The symbols move the nodes like this.
Zos: p>Nel, e>Nov, n>Saf, a>Vis, g>Fev, k>Sus
Lon: p>Dat, e>Vig, n>Fav, a>Ves, g>Lif, k>Nam
Lal: p>Rog, e>Mas, n>Mol, a>Gug, g>Bor, k>Faz
Gaf: p>Ves, e>Tok, n>Dat, a>Zap, g>Rak, k>Lif
Lor: p>Mor, e>Lif, n>Baz, a>Fav, g>Sed, k>Rin
Rog: p>Faz, e>Gid, n>Zak, a>Bor, g>Lal, k>Zem
Gom: p>Nom, e>Bel, n>Lis, a>Fif, g>Beg, k>Rop
Zom: p>Piz, e>Gar, n>Zal, a>Fur, g>Mus, k>Ras
Mup: p>Dig, e>Fir, n>Lal, a>Gid, g>Med, k>Gug
Dep: p>Nus, e>Zom, n>Tep, a>Lus, g>Vus, k>Num
Far: p>Bof, e>Dul, n>Nos, a>Nak, g>Bot, k>Vit
Baz: p>Vun, e>Dip, n>Tef, a>Rin, g>Pud, k>Zol
Vig: p>Dup, e>Paf, n>Gaf, a>Sek, g>Laz, k>Zap
Seg: p>Lis, e>Fim, n>Kul, a>Nom, g>Rop, k>San
Zol: p>Nul, e>Sed, n>Fel, a>Baz, g>Vun, k>Tef
Seb: p>Fot, e>Fel, n>Zos, a>Mim, g>Gim, k>Vis
Sop: p>Vub, e>Nak, n>Fov, a>Pak, g>Nos, k>Gon
Nus: p>Num, e>Piz, n>Sug, a>Vus, g>Dep, k>Bos
Gug: p>Bor, e>Raz, n>Faz, a>Mup, g>Dig, k>Lal
Mav: p>Nuv, e>Faz, n>Guz, a>Mog, g>Raf, k>Git
Ves: p>Lif, e>Sek, n>Nam, a>Rak, g>Gaf, k>Lon
Nos: p>Sop, e>Reg, n>Mos, a>Vit, g>Pak, k>Vub
Tef: p>Zoz, e>Mor, n>Pel, a>Zol, g>Nul, k>Fel
Suf: p>Fim, e>Fef, n>Beg, a>Bel, g>Nor, k>Riz
Rus: p>Pum, e>Gon, n>Gil, a>Bet, g>Sev, k>Paf
Guz: p>Gok, e>Ged, n>Pez, a>Git, g>Pab, k>Kef
Num: p>Bos, e>Ras, n>Bak, a>Dep, g>Nus, k>Tep
Bez: p>Vak, e>Luf, n>Zom, a>Ser, g>Ler, k>Fur
Sus: p>Sis, e>Gim, n>Mam, a>Zos, g>Nel, k>Saf
Kul: p>Liv, e>Gom, n>Luf, a>San, g>Fen, k>Naf
Sug: p>Bak, e>Lus, n>Vad, a>Bos, g>Tep, k>Kat
Sev: p>Rus, e>Vub, n>Lun, a>Sot, g>Bet, k>Pum
Tep: p>Sug, e>Zal, n>Dak, a>Num, g>Bos, k>Bak
Vit: p>Pak, e>Zas, n>Vub, a>Far, g>Bof, k>Nos
Luf: p>Rar, e>Lis, n>Gar, a>Naf, g>Mub, k>Tup
Saf: p>Fos, e>Fot, n>Ruz, a>Sus, g>Sis, k>Mam
Zas: p>Lub, e>Baf, n>Bot, a>Dul, g>Rom, k>Reg
Mim: p>Gim, e>Tef, n>Vis, a>Zor, g>Nov, k>Seb
Gil: p>Kel, e>Sot, n>Laz, a>Paf, g>Lun, k>Tok
Lif: p>Lon, e>Laz, n>Dip, a>Gaf, g>Ves, k>Dat
Med: p>Mup, e>Tif, n>Bor, a>Mas, g>Gid, k>Dig
Dul: p>Rom, e>Gok, n>Reg, a>Boz, g>Bes, k>Zas
Fev: p>Zos, e>Zor, n>Sis, a>Fot, g>Vis, k>Nel
Nuv: p>Git, e>Zem, n>Gok, a>Raf, g>Mav, k>Pab
Mub: p>Luf, e>Seg, n>Fik, a>Liv, g>Naf, k>Rar
Zor: p>Nov, e>Zol, n>Seb, a>Mon, g>Pel, k>Mim
Vif: p>Ruz, e>Zos, n>Vib, a>Fos, g>Mam, k>Tum
Rer: p>Vib, e>Sis, n>Pem, a>Ruz, g>Tum, k>Zib
Fim: p>Riz, e>Nid, n>Gom, a>Nor, g>Suf, k>Fif
Leg: p>Fep, e>Zib, n>Suf, a>Nid, g>Bok, k>Bel
Fur: p>Mus, e>Tup, n>Ras, a>Bez, g>Vak, k>Zom
Pem: p>Tid, e>Vif, n>Bok, a>Zib, g>Zul, k>Fef
Sek: p>Laz, e>Rus, n>Zap, a>Kel, g>Tok, k>Vig
Raz: p>Rov, e>Dak, n>Med, a>Fir, g>Nuf, k>Mas
Lub: p>Reg, e>Pez, n>Far, a>Rom, g>Zas, k>Nak
Tup: p>Fik, e>Fen, n>Ler, a>Luf, g>Rar, k>Gar
Lun: p>Gil, e>Bas, n>Sek, a>Pum, g>Paf, k>Kel
Mus: p>Zom, e>Fik, n>Ber, a>Vak, g>Fur, k>Piz
Zul: p>Pem, e>Mam, n>Nid, a>Vib, g>Zib, k>Tid
Mol: p>Zak, e>Dig, n>Raf, a>Faz, g>Zem, k>Ged
Fif: p>Beg, e>Leg, n>Rop, a>Fim, g>Riz, k>Gom
Tid: p>Fef, e>Ruz, n>Leg, a>Zul, g>Pem, k>Nid
Zoz: p>Fel, e>Rin, n>Zor, a>Nul, g>Tef, k>Mon
Tok: p>Sek, e>Sev, n>Dup, a>Gil, g>Kel, k>Laz
Bak: p>Kat, e>Vus, n>Zag, a>Tep, g>Sug, k>Dak
Ser: p>Ler, e>Naf, n>Fur, a>Fik, g>Gar, k>Bez
Dip: p>Fav, e>Rak, n>Mor, a>Dat, g>Nam, k>Sed
Ruz: p>Tum, e>Nel, n>Zib, a>Mam, g>Vif, k>Rer
Vib: p>Zib, e>Saf, n>Tid, a>Tum, g>Rer, k>Zul
Rov: p>Mas, e>Vad, n>Mup, a>Nuf, g>Raz, k>Gid
Lis: p>San, e>Riz, n>Liv, a>Rop, g>Seg, k>Fen
Zem: p>Mol, e>Mup, n>Mog, a>Rog, g>Faz, k>Zak
Fen: p>Kul, e>Beg, n>Mub, a>Lis, g>San, k>Liv
Pum: p>Paf, e>Mos, n>Kel, a>Sev, g>Rus, k>Lun
Pel: p>Zor, e>Vun, n>Gim, a>Fel, g>Mon, k>Nov
Dup: p>Zap, e>Lun, n>Ves, a>Laz, g>Vig, k>Rak
Kef: p>Baf, e>Raf, n>Boz, a>Guz, g>Gok, k>Pez
Gid: p>Med, e>Suz, n>Gug, a>Rov, g>Mas, k>Mup
Zib: p>Zul, e>Fos, n>Fef, a>Rer, g>Vib, k>Pem
Riz: p>Fif, e>Bok, n>Nom, a>Suf, g>Fim, k>Beg
Boz: p>Bes, e>Pab, n>Zas, a>Pez, g>Mir, k>Dul
Bok: p>Leg, e>Vib, n>Nor, a>Fef, g>Nid, k>Fep
Sed: p>Lor, e>Ves, n>Pud, a>Dip, g>Fav, k>Mor
Vun: p>Zol, e>Fav, n>Zoz, a>Pud, g>Baz, k>Nul
Ras: p>Ber, e>Ler, n>Vus, a>Zom, g>Piz, k>Zal
Tif: p>Fir, e>Sug, n>Rov, a>Zag, g>Suz, k>Nuf
Rop: p>Seg, e>Suf, n>Fen, a>Gom, g>Nom, k>Lis
Bet: p>Sev, e>Sop, n>Paf, a>Bas, g>Sot, k>Rus
Nel: p>Sus, e>Mim, n>Fos, a>Fev, g>Zos, k>Sis
Mor: p>Rin, e>Lon, n>Vun, a>Sed, g>Lor, k>Pud
Zal: p>Lus, e>Vak, n>Nus, a>Ras, g>Ber, k>Vus
Dat: p>Nam, e>Dup, n>Sed, a>Lif, g>Lon, k>Dip
Ged: p>Mog, e>Bor, n>Nuv, a>Mol, g>Zak, k>Raf
Mos: p>Fov, e>Bof, n>Bet, a>Vub, g>Gon, k>Bas
Bos: p>Tep, e>Ber, n>Kat, a>Nus, g>Num, k>Sug
Fov: p>Bas, e>Vit, n>Sev, a>Gon, g>Mos, k>Sot
Bes: p>Dul, e>Guz, n>Lub, a>Mir, g>Boz, k>Rom
Vad: p>Zag, e>Num, n>Fir, a>Kat, g>Dak, k>Suz
Gok: p>Kef, e>Mog, n>Mir, a>Pab, g>Guz, k>Baf
Pez: p>Mir, e>Nuv, n>Dul, a>Kef, g>Baf, k>Boz
Ber: p>Zal, e>Bez, n>Dep, a>Piz, g>Ras, k>Lus
Nam: p>Dip, e>Zap, n>Lor, a>Lon, g>Dat, k>Fav
Piz: p>Ras, e>Ser, n>Lus, a>Mus, g>Zom, k>Ber
Fik: p>Gar, e>Kul, n>Bez, a>Rar, g>Tup, k>Ser
Nak: p>Bot, e>Boz, n>Vit, a>Lub, g>Reg, k>Far
Liv: p>Naf, e>Nom, n>Rar, a>Fen, g>Kul, k>Mub
Fep: p>Bel, e>Zul, n>Fim, a>Bok, g>Leg, k>Nor
Naf: p>Mub, e>Rop, n>Tup, a>Kul, g>Liv, k>Luf
Pak: p>Nos, e>Lub, n>Gon, a>Bof, g>Vit, k>Sop
Ler: p>Bez, e>Mub, n>Mus, a>Gar, g>Ser, k>Vak
San: p>Fen, e>Fif, n>Naf, a>Seg, g>Lis, k>Kul
Rak: p>Gaf, e>Kel, n>Lon, a>Dup, g>Zap, k>Ves
Laz: p>Vig, e>Pum, n>Rak, a>Tok, g>Sek, k>Dup
Mas: p>Gid, e>Zag, n>Dig, a>Raz, g>Rov, k>Med
Sot: p>Bet, e>Nos, n>Pum, a>Fov, g>Bas, k>Sev
Raf: p>Mav, e>Rog, n>Pab, a>Ged, g>Mog, k>Nuv
Zak: p>Ged, e>Gug, n>Mav, a>Zem, g>Mol, k>Mog
Pud: p>Baz, e>Nam, n>Nul, a>Mor, g>Rin, k>Vun
Nuf: p>Raz, e>Kat, n>Gid, a>Tif, g>Fir, k>Rov
Vub: p>Gon, e>Bot, n>Bas, a>Nos, g>Sop, k>Mos
Kat: p>Dak, e>Dep, n>Suz, a>Sug, g>Bak, k>Vad
Pab: p>Guz, e>Zak, n>Baf, a>Nuv, g>Git, k>Gok
Vis: p>Fev, e>Pel, n>Sus, a>Seb, g>Fot, k>Zos
Rom: p>Zas, e>Kef, n>Nak, a>Bes, g>Dul, k>Lub
Fir: p>Nuf, e>Bak, n>Mas, a>Suz, g>Tif, k>Raz
Vak: p>Fur, e>Rar, n>Piz, a>Ler, g>Bez, k>Mus
Sis: p>Saf, e>Seb, n>Vif, a>Nel, g>Sus, k>Fos
Fav: p>Sed, e>Gaf, n>Rin, a>Nam, g>Dip, k>Lor
Faz: p>Zem, e>Med, n>Ged, a>Lal, g>Rog, k>Mol
Nul: p>Tef, e>Lor, n>Mon, a>Vun, g>Zol, k>Zoz
Nom: p>Rop, e>Nor, n>San, a>Beg, g>Gom, k>Seg
Lus: p>Vus, e>Fur, n>Num, a>Ber, g>Zal, k>Dep
Fot: p>Vis, e>Mon, n>Nel, a>Gim, g>Seb, k>Fev
Nov: p>Mim, e>Nul, n>Fot, a>Pel, g>Zor, k>Gim
Beg: p>Gom, e>Fep, n>Seg, a>Riz, g>Fif, k>Nom
Suz: p>Tif, e>Tep, n>Raz, a>Vad, g>Zag, k>Fir
Fos: p>Mam, e>Vis, n>Tum, a>Sis, g>Saf, k>Vif
Dig: p>Gug, e>Nuf, n>Rog, a>Med, g>Mup, k>Bor
Gon: p>Mos, e>Far, n>Sot, a>Sop, g>Vub, k>Fov
Mam: p>Vif, e>Fev, n>Rer, a>Saf, g>Fos, k>Ruz
Nid: p>Bok, e>Rer, n>Bel, a>Tid, g>Fef, k>Leg
Rar: p>Tup, e>San, n>Ser, a>Mub, g>Luf, k>Fik
Vus: p>Dep, e>Mus, n>Bos, a>Zal, g>Lus, k>Nus
Bot: p>Far, e>Bes, n>Pak, a>Reg, g>Nak, k>Bof
Mir: p>Boz, e>Git, n>Rom, a>Baf, g>Pez, k>Bes
Paf: p>Lun, e>Fov, n>Tok, a>Rus, g>Pum, k>Gil
Gar: p>Ser, e>Liv, n>Vak, a>Tup, g>Fik, k>Ler
Mon: p>Pel, e>Baz, n>Mim, a>Zoz, g>Fel, k>Zor
Dak: p>Vad, e>Nus, n>Tif, a>Bak, g>Kat, k>Zag
Git: p>Pab, e>Mol, n>Kef, a>Mav, g>Nuv, k>Guz
Tum: p>Rer, e>Sus, n>Zul, a>Vif, g>Ruz, k>Vib
Fef: p>Nid, e>Tum, n>Fep, a>Pem, g>Tid, k>Bok
Rin: p>Pud, e>Dat, n>Zol, a>Lor, g>Mor, k>Baz
Bas: p>Sot, e>Pak, n>Rus, a>Mos, g>Fov, k>Bet
Zag: p>Suz, e>Bos, n>Nuf, a>Dak, g>Vad, k>Tif
Bor: p>Lal, e>Rov, n>Zem, a>Dig, g>Gug, k>Rog
Kel: p>Tok, e>Bet, n>Vig, a>Lun, g>Gil, k>Sek
Bel: p>Nor, e>Pem, n>Riz, a>Leg, g>Fep, k>Suf
Nor: p>Suf, e>Tid, n>Fif, a>Fep, g>Bel, k>Fim
Fel: p>Mon, e>Pud, n>Nov, a>Tef, g>Zoz, k>Pel
Reg: p>Nak, e>Mir, n>Bof, a>Zas, g>Lub, k>Bot
Bof: p>Vit, e>Rom, n>Sop, a>Bot, g>Far, k>Pak
Gim: p>Seb, e>Zoz, n>Fev, a>Nov, g>Mim, k>Fot
Baf: p>Pez, e>Mav, n>Bes, a>Gok, g>Kef, k>Mir
Zap: p>Rak, e>Gil, n>Lif, a>Vig, g>Dup, k>Gaf
Mog: p>Raf, e>Lal, n>Git, a>Zak, g>Ged, k>Mav

In the rows, zero is written as 150.

The rows follow the links: the fewer symbols apart two nodes are, the more alike their rows tend to be.

Each row is also shifted at random along 9 hidden directions that mean nothing.

Some nodes, each with a row of numbers:
Mas
 240   154   135   144   165   173   144   162   169   151   179   124   156   157   142   115   185   161   182   194   150   118   149   190   103   152   184    97   134   133   177   141   148   202    70    81   169   160
Bor
 186   125   159   155   120   167   205   149   105   194   138   182   171   170   104   139   183   169   115   130   101   165   130   143   143   195   123   186   159   131   142   160   176    40   163   199   116   157
Rer
 154   165   150   150   135   113   178   184   145   122   153   139   138   125   121   127   158   155   137   154   145   164   173   149   164   162   186   148   125   146   146   168   165   133   117   130   168   175
Mim
 129   148   148   152   177   143   159   121   181   147   167   132   152   138   218   165    92   120   157   113   206   172   169   128   153   127   180   193   141   166   144   123   120   179   177   146   156   129
Zos
 134   139   143   150   177   150   235   144   106   117   168   193   133   120   177   131   206   175   189    98   137   134   184   143   184   185   134   167   117   167   140   144   110   175   139   177   156   164
Luf
 102   113   144   179   129   144   164   186    92   179   156   187   151   148   134   153    86   143   184   162   232   179   135   130   160   171   169   152   149   123   138   131   205    87   170   164   157   153
Nov
 127   133   137   145   134   154   107   123   148   146   128   100   150   125   130   160   148   160   146   174   170   165   167   163   144   174   151   152   135   174   164   116   212   135   138   157   146   140
Zom
 176   160   180   141   143   169   149   186   145   127   153   151   154   148   105   133   164   186   177   160   114   203   166   155   152   131   153   145   138   133   174   129   128    97   135   137   186   183
Nuf
 105   146   150   177   156   136   162   158   145   162   164   176   180   169   161   133   123   136   141   144   153   155   117   115   133   136   152   149   169   138   157   148   147   141   204   140   175   121
Nam
 185   146   192   114   167   139   100   196   144   131   148   174   128   154   143   162   141   112   161   124   174   161   159   138   142   128   186   107   145   163   120   161   143   159   138   123   184   153
Sug
 174   118   157   163   136   146   105   177   134   168   174   161   177   154   118   124   131   200   210   222   211   134   104   184   176   130   160   162   138   154   169   149   193   157   110   128   192   144
Vak
  98   159   163   148   131   164   122   174   123   121   133   163   153   148    94   147   161   167   134   144   124   202   174   152   114   176   143    92   148   130   178   125   200   107   125   126   181   184
Lon
 165   172   163   118   159   154   154   147   167   136   144   109   123   147   155   159   194   122   134   145   109   126   186   158   149   132   152   140   155   160   128   172   108   165   142   155   139   152
Fel
 201   154   145   132   161   155   126   145   179   127   133   138   128   128   154   161   147   138   155   136   138   176   158   130   150   150   158   129   133   158   157   123   139   162   148   141   128   161
Vub
 190   154   153   135   150   137   185   168   213   145   162   143   161   162   173   180    98   122   134    98   157   167   131   128   143   141   198   184   174   177   138   164   105   158   148   131   142   130
Fot
 198   139   148   141   158   165   217   125   128   127   149   154   136   115   146   130   221   191   167   127    94   166   173   138   195   168   124   204   116   165   152   132   121   122   137   197   138   174
Raz
 182   135   152   154   131   142   202   224   131   161   190   146   172   154   116   117   130   143   183   170   191   143   139   148   118   169   216   115   150   137   163   141   162   106   124   107   166   140
Naf
  69   139   142   170   147   154   160   170   119   138   114   191   121   149   117   159   165   137   161   129    90   184   150   106   150   174   106   109   162   117   135   145   148   110   202   168   153   165
Pud
 139   150   140   133   160   148   125   158   146   127   130   171   113   134   155   169   163   125   163   130   145   127   155   134   154   169   132    85   147   159   138   149   147   192   157   153   116   156
Zib
 161   165   136   159   135   120   208   197   133   129   154   112   128   115   119   112   187   174   193   199   128   126   177   162   189   158   166   147   120   146   149   160   117   125   155   157   148   160
Nid
 229   174   158   138   167   121   162   181   186   137   146   173   128   138   144   111   155   136   147   110   109   157   169   143   146   161   166   111   106   123   154   166    93   153   146   108   117   181
Leg
 144   148   138   158   133   134   152   127   137   170   145   107   150   128   126   106   189   164   137   192   129   122   168   169   165   166   130   163   117   136   163   155   177   118   147   162   115   155
Tep
 155   145   156   157   145   155   123   122   166   154   178   137   178   155   146   128   157   186   144   199   159   151   120   165   175   101   142   203   152   147   174   160   179   181    92   131   190   161
Gom
 160   141   176   133   145   134    98   192   210   163    93   165   120   167    91   161   121    95   132    82    64   214   153   118   115   170   142    99   144   116   125   169   111    83   189   109   116   161
Dak
 135   141   131   176   135   131   177   181   168   179   172   153   169   159   154   139    98   157   192   173   188   117   116   159   165   152   159   158   159   141   158   163   127   151   174   139   125   125
Nor
 166   152   154   151   188   147   145   142   157   149   155   155   131   140   168   106   192   143   193   150   112   121   170   151   159   133   124   128   113   131   149   151    84   183   174   133   146   152
Vad
 147   146   144   166   142   141   153   167   158   154   172   151   170   156   139   127   139   163   166   183   158   139   117   147   155   133   159   151   157   143   168   155   155   161   141   125   169   143
Kel
 178   184   146   139   161   144    78   141   172   116    97   119   139   155   122   161   200   155   105   167    74   153   163   171   105   160   144    87   152   167   153   154   163   182   154   128   182   145
Mav
 155   147   158   155   146   174   170   145   101   161   156   189   152   170   152   165   168   166   145   165   152   146   128   146   168   133   127   169   179   140   138   160   163   133   153   194   161   163
Nuv
  52   181   131   148   135   182   148   114   125   124   141   120   141   162   141   178   215   147    92   182   102   124   170   161   122   148   109   111   201   143   156   163   196   187   114   164   165   166
Vif
 186   129   158   158   136   113   174   229   111   139   129   200   130   128    99   133   146   187   216   145   156   158   147   158   193   196   163   136   110   158   130   160   134    95   174   166   155   158
Seg
 198   118   145   148   151   162   156   132   145   178   134   190   125   147   128   134   179   147   151   123   108   161   141   142   163   180   113   158   123   114   136   163   157   124   119   157   103   187
Tid
 154   169   143   161   135   105    61   120   210   172    87   152   147   156   128   151   104   138    68   126   113   181   142   156   135   176   125   139   127   130   155   176   184   135   182   131    96   157
Tif
  65   156   105   189   110   143   189   127   166   182   140    84   172   153   133   143   154   160   130   206   107   109   131   155   153   163   111   175   184   141   167   161   153   117   207   181   101   113
Bot
 215   119   185   122   151   169    72   158   132   137   136   214   174   158   110   155   168   195   161   130   144   170   108   156   143   167   130   123   142   188   173   128   195   144   125   149   169   151
Pak
 199   122   165   149   148   159    75   124   183   174   139   124   182   164   151   175   113   183   173   197   178   163    95   163   178   101   147   224   164   195   152   138   160   151   173   170   181   105
Fik
 137   153   133   169   140   169   154   141   132   149   134   145   139   143   128   148   161   172   158   180   126   179   154   147   158   152   124   148   147   119   162   130   166   119   155   166   148   176
Vit
 208   149   172   112   150   167   168   173   169   110   154   164   155   149   121   156   193   163   148   108    90   170   140   134   143   156   157   138   158   181   161   146   123   146   113   139   161   159
Dat
 159   155   172   116   154   137   112   178   162   145   137   157   127   156   146   172   137   104   136   111   166   139   172   158   125   163   174    97   150   161   123   171   146   165   137   126   136   149
Zak
 218   149   171   143   146   169   133   191   167   174   141   140   144   184   129   176   124   143   179   175   146   172   133   164   140   117   175   155   176   134   126   160   111   112   159   144   173   148
Zag
 108   157   142   148   109   140   232   166   130   130   183   153   174   141   103   117   190   144    75   127   113   157   149   119   124   191   169   135   165   134   178   167   217   113    75   124   142   181
Gok
 133   166   163   143   142   177   207   176    80   117   174   172   149   147   136   150   205   171   156   175   130   146   147   123   172   124   136   139   182   150   158   139   149   123   155   195   178   169
Mam
 133   131   134   158   130   119   171   172   115   148   162   158   146   125   136   137   136   170   168   155   223   129   169   186   165   206   184   149   115   163   143   161   209   156    90   139   153   161
Rak
 169   150   183   137   156   139   147   153   126   162   163   124   159   154   164   147   147   135   139   167   185   149   162   148   161   112   183   195   152   169   125   155   149   119   174   173   186   127

In each set, the symbols that take the first to the second take the third to the fourth, perhaps in another order. Give the fourth.
Answer with the node's name.
 112   145   126   174   146   161   121   130   130   168   112   226   148   158   147   159   129   179   153   108   147   150   149   176   131   225    84    94   132   122   171   137   172   150   175   163    86   171
:  115   169   160   171   179   173   202   113   124   131   165   196   155   149   190   132   179   175   148   121   106   186   160   112   179   111   101   194   149   123   164   130    98   144   194   189   172   177
::  178   153   161   153   144   152   124   194   165   148   159   147   148   155   135   155    76   136   170   162   207   215   155   146   126   131   209   129   144   117   159   125   167   121   124   100   183   175
: Ser

 194   137   167   131   154   150   148   137    96   166   156   172   150   146   153   136   190   161   139   148   180   114   162   176   157   173   148   156   127   167   136   160   187   145   123   177   141   154
:  192   165   139   148   151   139   158   134   140   157   147   133   157   149   165   147   163   152   117   157   167   122   162   175   133   173   170   150   141   166   147   157   171   161   142   158   140   140
::  187   144   172   135   167   145    86   130   189   162   150   129   145   153   143   122   152   122   129   148   137   174   160   149   129   122   161   149   121   127   151   155   159   160   113    97   163   165
: Nid

 124   154   131   159   144   136   215   164   161   138   155   130   155   148   165   170   145   143   155   141   141   132   139   130   162   154   167   177   180   182   135   161   116   155   185   172   154   113
:  119   129   144   145   131   161   132   155   152   164   148   128   172   153   142   173   134   171   186   166   178   113   133   179   150   173   137   146   168   193   162   135   156   148   171   170   126   105
::  178   154   143   158   143   147   175   154   174   152   166   163   162   154   139   128   160   172   151   159   120   142   120   148   167   140   139   166   151   136   169   167   133   160   127   135   138   164
: Lus

 224   133   152   137   149   165   179   143   171   159   183   120   171   147   169   154   146   177   186   174   180   131   125   164   181   123   174   219   155   188   155   143   125   162   122   164   151   128
:  147   167   133   155   155   151   143   109   208   136   131    86   156   155   167   180   164   157   125   179    91   153   127   140   165   104   139   209   185   184   144   160   117   183   178   167   175   115
::  187   135   175   149   177   180   149   136   111   157   172   191   166   176   159   133   191   158   147   146   141   159   137   145   129   126   148   161   154   138   144   149   160   159   120   144   212   160
: Zak

 105   146   137   174   147   140   163   163   148   150   160   171   165   156   145   132   151   167   174   167   140   122   119   145   160   149   128   139   161   144   164   160   139   169   170   144   155   136
:   55   132   150   166   132   141   146   164   113   145   157   198   171   154   120   135   161   178   158   147   151   129   129   154   154   179   115   124   158   152   166   161   194   155   141   147   164   149
::  206   144   177   135   141   163    83   154   170   142   148   170   165   160   101   134   164   198   151   165   127   182   131   183   150   137   140   147   132   143   179   155   180   154    71   109   180   188
: Ber

 175   153   148   147   107   163   174   205   122   167   154   135   150   157   114   174   124   164   179   200   186   137   137   169   161   156   169   136   178   146   151   148   162    86   156   181   121   151
:  157   151   175   145   165   161   127   162   169   162   173   132   169   186   162   155   118   111   135   149   175   180   149   146    94   109   203   148   175   136   140   150   149   153   131    98   218   136
::  168   122   174   144   161   139   144   162   153   173   130   214   135   158   133   133   143   119   145    76   113   181   144   116   146   174   129   140   125   120   129   164   128   104   174   141   116   165
: Zul

 130   166   131   159   161   133   134   141   131   136   113   179   147   153   158   159   174   152   120   126   124   119   153   159   120   202   129    93   151   169   144   158   162   183   191   161   144   130
:   98   168   160   135   117   157   170   176   161   139   137   131   167   156   125   180   131   141   127   125   117   160   152   129   137   161   137   130   192   167   167   138   128    86   212   180   106   128
::  129   161   120   169   156   161   131   150   162   158   133   184   134   156   164   163   107   150   173   127   172   147   164   178   119   197   131    81   137   115   165   135   143   184   150   125   104   169
: Fep

  88   160   146   159   164   142   146   213   150   103   148   185   142   155   119   134   183   155   202   147    91   126   140   139   129   158   133    46   163   145   165   157   104   197   169   103   190   145
:  178   160   164   143   128   146   173   167   191   144   168   140   164   156   119   135   150   162   128   148   111   177   133   143   161   126   161   182   157   136   168   172   136   126   104   124   152   175
::  170   134   171   122   141   149   106   155   123   135   144   147   131   135   123   157   175   137   137   170   163   158   147   136   167   134   159   141   148   165   135   152   206   143   114   158   167   164
: Nam

 154   125   148   143   148   152   172   144   110   131   135   185   141   123   127   140   196   187   162   113   134   158   170   159   166   212   130   152   113   171   148   139   178   135   119   172   145   170
:  150   141   141   157   129   120   150   118   141   156   132   169   153   135   137   145   145   173    95   129   160   169   152   161   174   191   144   200   121   155   145   173   219   135   106   163   135   175
::  151   150   114   170   134   158   150   159   173   177   143   119   131   149   150   165    95   139   182   183   188   155   157   173   142   165   164   135   147   113   152   139   152   144   141   134   110   162
: Vak

 124   170   154   163   146   112   150   163   157   140   137   129   143   134   135   123   152   144   134   164   119   161   163   133   166   136   151   155   133   138   150   161   134   123   196   148   158   148
:  107   164   154   164   142    96   186   231   144   133   143   160   134   134   131   133   111   129   184   134   156   152   170   130   161   166   183   113   135   143   133   163   100   110   221   137   151   136
::   88   138   147   170   155   145   144   171   138   150   164   190   162   159   151   138   139   179   210   159   167   114   129   168   168   150   120   131   152   151   160   159   128   185   167   141   166   136
: Nus

  86   139   161   155   182   155   119   112   161   149   132   168   130   158   163   143   180   113   131   116    85   172   155   109   144   124   102   150   151   125   131   160   128   170   178   142   170   155
:  170   144   131   142   148   163   189   180   148   139   172   153   116   139   136   141   157   122   172   141   165   156   176   152   125   179   187    97   135   110   146   149   165   169    56    97   140   199
::  165   115   155   177   158   163   135   122   100   191   148   199   184   172   146   125   168   182   152   167   149   145   105   146   147   155   112   177   149   142   156   140   184   120   187   181   169   130
: Faz

  99   152   173   158   170   161   120    98   148   148   178   186   182   165   186   139   140   172   123   131   172   175   145   150   157   107   124   198   149   143   172   148   170   188   121   139   197   167
:  195   117   163   167   177   160   161   170   131   166   149   197   125   152   152   137   145   150   222   159   137   186   121   109   199   105   134   188   137   119   121   142    94   118   198   173   176   160
::  148   165   138   158   131   111   145   148   189   151   133   117   143   138   143   154   112   148   116   153   158   169   162   163   164   158   175   184   134   148   141   175   163   144   136   137   139   157
: Zoz

 120   113   163   152   160   136   184   167   129   182   180   191   146   152   170   129   113   102   169    98   205   149   157   124   147   165   171   157   131   126   125   157   147   129   148   133   137   150
:  154   156   163   157   177   132   135   105   171   166   139   177   149   151   175   117   161   131   108   107   101   165   151   119   159   132   111   178   123   125   148   162   120   149   193   153   126   158
::  198   131   139   157   148   161   180   170   111   159   175   183   168   152   127   108   190   175   176   165   153   117   132   165   125   190   155   107   134   137   173   141   178   150   110   128   151   157
: Vad

 176   144   143   135   131   152   109   147   183   143    98   118   135   131   107   169   148   157   139   133   109   189   167   159   136   195   143   133   129   164   158   127   166   110   154   151   110   154
:  133   176   141   126   166   155   162   112   179   100   147   140   130   125   174   161   174   109    84    87   109   182   183   103   125   156   153   124   149   153   162   133   158   188   118   130   132   179
::  162   141   130   169   155   167   134    98   163   198   155   133   176   177   175   143   146   151   129   171   161   123   132   179   117   153   135   169   158   135   159   150   169   170   145   144   136   130
: Raz

 126   155   148   161   168   144   189   166   134   121   180   208   163   154   155   116   181   153   151   125   122   138   129   117   140   147   143   113   155   138   169   157   138   192   135   119   181   161
:   88   150   133   164   123   140   194   179   163   158   172   131   161   150   136   142   133   161   181   168   158   113   146   170   161   162   147   149   164   146   162   168   129   150   145   139   128   139
::   91   139   129   162   141   163   148   143   163   161   134    89   121   144   127   155   170   129   173   196   111   151   165   147   154   136   131   150   161   123   134   153   143   138   155   149   150   151
: Beg

 148   145   154   140   150   143   144   160   159   131   135   141   139   129   149   164   123   128   153   125   153   191   158   111   152   151   165   145   145   163   149   120   144   119   189   157   141   142
:  165   169   143   118   144   152   132   155   182   110   140   105   116   126   136   167   168   113   125   150   124   163   172   128   139   143   171   105   154   155   152   143   160   172   111   126   133   171
::   21   162   146   163   143   167   211   139   113   152   183   118   159   171   183   173   155   115   125   165   172   126   170   138   134   122   157   171   211   143   128   163   157   154   158   170   190   131
: Lal

